Here is a tiny trained network, its code and every weight. The questions are about switching its units off for an input and a class, where a switched-off unit gives its printed mean instead of its output.

import numpy as np


def w(rows, s, z=0):
    codes = np.array(rows[::2]) - 128.0
    scale = np.full(codes.shape[1], s)
    scale[-1] = z or s
    return codes * scale


def f(y):
    return np.maximum(y, 0)


def log_softmax(a):
    a = a - a.max(-1, keepdims=True)
    return a - np.log(np.exp(a).sum(-1, keepdims=True))


def net(x, mask):
    res = np.array(x, float).reshape(1, 4) / 4 @ E
    y = f(res @ A[0][:, :-1].T + A[0][:, -1])
    res = res + np.where(mask, y, B[0][:, -1]) @ B[0][:, :-1]
    return log_softmax(res[-1] @ U[:, :-1].T + U[:, -1])


A, B = {}, {}
E = w([
[156,81,134,226,235],'x0',
[147,44,1,116,133],'x1',
[54,27,113,37,139],'x2',
[183,169,161,70,240],'x3',
],0.0082)
A[0] = w([
[129,113,144,229,125,111],'neuron 1',
[182,166,85,125,160,148],'neuron 2',
[156,188,139,118,86,188],'neuron 3',
[94,97,137,96,120,208],'neuron 4',
[158,117,105,230,181,218],'neuron 5',
[116,147,175,152,105,177],'neuron 6',
[145,147,165,142,150,108],'neuron 7',
[133,119,123,176,146,123],'neuron 8',
[109,65,140,124,247,200],'neuron 9',
[80,96,142,53,100,148],'neuron 10',
[140,136,148,126,185,98],'neuron 11',
[142,126,96,164,100,251],'neuron 12',
[170,129,113,46,224,227],'neuron 13',
[122,103,123,81,103,115],'neuron 14',
[92,71,117,126,188,126],'neuron 15',
[154,152,132,161,58,129],'neuron 16',
],0.016,0.0031)
B[0] = w([
[113,163,164,90,45,195],'neuron 1',
[153,63,208,114,128,185],'neuron 2',
[143,26,93,67,139,201],'neuron 3',
[107,61,140,84,100,187],'neuron 4',
[84,29,135,238,63,229],'neuron 5',
[24,120,93,138,147,186],'neuron 6',
[89,107,108,147,176,169],'neuron 7',
[152,102,118,134,76,165],'neuron 8',
[139,57,17,92,227,236],'neuron 9',
[82,117,126,117,33,218],'neuron 10',
[139,127,125,146,201,174],'neuron 11',
[69,69,245,65,186,179],'neuron 12',
[32,254,147,124,202,247],'neuron 13',
[110,173,118,110,104,178],'neuron 14',
[186,88,49,74,160,195],'neuron 15',
[171,187,155,72,157,192],'neuron 16',
],0.02,0.013)
U = w([
[114,173,123,60,180,228],'0',
[77,114,137,111,3,187],'1',
[150,102,254,187,60,245],'2',
[243,159,222,205,82,22],'3',
[137,114,121,214,220,61],'4',
[193,196,106,146,101,5],'5',
[201,39,133,125,144,177],'6',
[155,188,54,196,101,48],'7',
],0.0084,0.0028)

Each question gives the input, the list of numbers given to net, and the class t.
The units are the neurons (one row each of A and B). Each row of codes is followed by its name. A weight is (code - 128) times the scale printed after its matrix; where a second scale follows, it is the last column's (A, B and U).
mask holds one flag per neuron, in row order. A switched-off neuron (its flag False) gives its mean, the last column of its row in B, instead of its output. The means were averaged over made-up inputs and are rounded, as every weight is.
A unit's drop is (log p(t) with every unit on - log p(t) with that unit switched off) / (log p(t) with every unit on - log p(t) with every unit switched off).
The circuit of an input: a set's keep is (log p(t) with only the set's units on - log p(t) with every unit switched off) / (log p(t) with every unit on - log p(t) with every unit switched off). Starting from the 12 units with the biggest drops (on a tie, the unit counted first), units are removed one at a time, each time the one whose removal leaves the highest keep (on an exact tie, the one counted first), for as long as the keep stays at least 0.8.
circuit, biggest first: the units of the circuit, biggest drop first
most important unit: the unit with the biggest drop
k most important neurons: the k neurons with the biggest drops, biggest first
drop when u is switched off: that unit's drop, to one decimal
input [3,6,-1,-8], class 2: most important unit : neuron 12
input [5,-3,8,-7], class 6: 2 most important neurons : neuron 15; neuron 13
input [0,3,-2,-8], class 2: circuit, biggest first : neuron 12; neuron 9; neuron 10
input [-3,5,-7,0], class 6: 4 most important neurons : neuron 13; neuron 3; neuron 10; neuron 1
input [0,-5,-7,1], class 2: 2 most important neurons : neuron 9; neuron 15
input [4,2,5,-6], class 6: 4 most important neurons : neuron 15; neuron 13; neuron 9; neuron 6
input [0,5,-1,3], class 4: 3 most important neurons : neuron 1; neuron 16; neuron 10
input [2,-5,-4,-1], class 1: 2 most important neurons : neuron 6; neuron 1
input [8,-6,4,-3], class 6: 4 most important neurons : neuron 13; neuron 9; neuron 1; neuron 15
input [-3,5,-3,-2], class 6: 3 most important neurons : neuron 13; neuron 10; neuron 1
input [-4,-2,-6,-3], class 0: 3 most important neurons : neuron 5; neuron 16; neuron 10
input [-4,-5,-7,-5], class 0: 2 most important neurons : neuron 16; neuron 5
input [-8,-5,0,4], class 1: 2 most important neurons : neuron 9; neuron 10
input [4,-5,0,-2], class 1: circuit, biggest first : neuron 1
input [-6,1,-8,-3], class 0: drop when neuron 9 is switched off : 0.1
input [-4,0,-6,-7], class 0: drop when neuron 5 is switched off : 0.7
input [0,8,-1,-1], class 6: drop when neuron 10 is switched off : 0.3
